Rows are numbered. After the first three, each row is followed by the numbers of the two nearest rows among all rows above it, by straight-line distance, nearest first.
In the rows, 128 means zero.
1: [116 142 114  62 117 145  76  78 136  87 161 157  98 170 168 101 184]
2: [ 83  91 166 133 136 152 113  78 115  82 160 112  96 133 103  85 166]
3: [ 98  64 149 133 132 139 159 117 113  89 124  89 124  87  80  99 130]
4: [105 137 115 161 114 138 179 158  99  98 107 124 115  80  59 153   8]	3 2
5: [122 145 131 131 127 142 106 123 124 120 141 131 126 160 145 128 154]	1 2
6: [108  64 176 126 151 114  79  84 137 138 157 102 132 144 155  57 255]	2 5
7: [194 160 110 107 127 155 184 156 150 151 101 130 154 146 138 213   1]	4 5
8: [ 90  89 153 145 131 142 156 104 108  89 137 113 100  93  69 110  85]	3 2
9: [123 120 128 104 128 142 114 109 131 106 140 125 125 148 145 115 163]	5 1
10: [141 125 119 119 125 146 146 147 128 118 116 109 148 137 132 149 113]	5 9
11: [153 164 102 110 116 150 163 141 131 117 116 142 126 133 121 181  16]	7 10
12: [106  98 136 115 130 119 101 111 128 116 139 118 126 125 140  82 216]	9 6
13: [ 95 109 148 127 130 140 117  95 118  95 150 129  99 127 108  98 138]	2 9
14: [128 103 143 135 136 135 137 129 127 127 126 104 141 129 126 123 149]	10 9
15: [156 107 118  92 128 137 143 138 141 126 115 105 155 135 151 135 147]	10 14
16: [102  95 157 125 134 116 124  74 130 118 149 143  85  93  92  92 118]	13 8
17: [111  73 131  97 128 133 128 114 126  96 127  93 137 114 128  87 202]	12 9
18: [159 128 109 116 120 159 196 162 128 110  96 103 150 116 106 187  14]	11 7
19: [146 150 129 121 126 129 145 117 140 140 130 156 109 121 115 155  40]	11 10
20: [159 152  85  87 114 129 128 156 138 127 108 131 153 144 168 150 146]	15 10
21: [119  79 157 125 144 100  95 100 140 151 142 115 132 126 145  73 244]	6 12
22: [ 78  70 148 132 133 183 119 132  97  47 140  48 154 166 130  83 247]	17 12
23: [104 141 132 145 131 152  74 140 112 104 148 103 149 198 174 105 253]	12 5
24: [113 156 113 126 113 138 140 120 117 101 129 155  97 113  96 143  42]	19 11
25: [123 153 104 115 116 137 117 136 121 109 128 139 126 139 136 132 124]	5 10
26: [ 87 101 168 150 137 155 118  89 112  91 159 116 100 139  98 102 134]	13 2
27: [139 208  93 128 110 109 112 135 130 148 129 194 100 135 134 161  49]	19 24
28: [ 61 137  86 109 104 152  61 152  85  38 140  96 141 177 167  64 255]	23 22
29: [129 170  99 121 117 135  84 153 122 125 130 130 147 177 179 126 202]	5 23
30: [119 114 129  91 126 147 116  93 132  95 145 125 113 143 137 112 147]	9 13
31: [124 148 101 118 112 147 153 145 115  93 116 133 121 121 107 152  60]	24 11
32: [137 106 117 102 130 104 100 127 139 145 126 123 147 126 165  94 227]	12 21
33: [ 71  40 180 141 142 182 129 100 101  48 152  48 136 148 103  70 227]	22 2
34: [135  98 149  92 135 149 141  73 144 111 150 126 105 131 121 125  97]	30 13
35: [112  95 130 126 130 124 117 136 120 113 125  96 146 125 137  94 208]	12 17
36: [132 152 127 116 128 148 101 114 131 118 145 141 124 176 158 134 149]	5 9
37: [158 151  93  78 119 117 114 132 147 141 122 145 140 146 175 132 157]	20 15
38: [116 167  91 144 110 111 134 166 110 124 109 146 124 105 109 139  87]	31 25
39: [102 130  97 112 110 123 110 143 111  94 123 122 132 122 133 100 179]	35 9
40: [144 146 107  99 116 162 152 133 128  97 121 127 132 147 130 163  64]	31 11
41: [131 144 122 129 121 106 144 112 133 144 127 167  94  87  96 141  35]	19 24
42: [160 166  86 113 111 149 167 174 125 119  98 129 149 134 132 189  35]	11 18
43: [162 166 135  81 133 132  89  72 164 152 161 182  98 179 176 143 112]	36 37
44: [ 90  37 184 137 147 167 153  89 114  74 145  64 124 116  86  84 163]	3 33
45: [107 119 101 114 115 133 126 146 113  93 118 113 135 118 123 110 160]	39 25
46: [111  96 178 141 145 144 133  78 132 120 154 125 101 127 101 116 105]	26 16
47: [138 122 124 101 122 153 161 113 132 101 126 133 116 122 107 153  44]	40 31
48: [134 112 123 106 128 110 118 121 137 138 127 130 129 117 141 109 169]	9 14
49: [130 147  99 148 112 137 192 178 109 110  92 120 140  87  77 174   1]	4 18
50: [121 106 140 113 130 148 126 105 128 102 140 114 122 140 128 116 142]	30 9
51: [116 136  90 142 108 142 174 192  99  92  90  98 153 102  99 153  73]	31 49
52: [113  71 165 110 145 118  91  73 141 130 157 119 117 135 145  70 239]	6 21
53: [128 139 120 119 119 140 157 120 126 110 127 146 102 109  93 150  25]	24 47
54: [124  93 141 124 139 110 103 124 135 143 132 107 145 130 151  91 232]	32 21
55: [148 104 159 122 147 137 110 111 146 149 142 107 148 168 167 117 208]	54 32
56: [102 148 109 137 110 133 160 132 106  94 120 150  92  89  70 145  17]	24 53
57: [160 152 107 110 125 129 123 149 141 149 116 130 153 154 168 155 138]	20 37
58: [116 113 139 124 130 155 126 117 123  98 138 108 129 149 130 122 146]	50 9
59: [105 130 107 108 116 139 106 133 115  90 132 121 128 139 143 105 186]	39 45
60: [114 121 117 111 121 151 127 133 117  88 129 108 135 145 134 119 151]	58 45
61: [165 109 106  76 126 126 129 137 150 137 113 111 162 144 173 128 183]	15 37
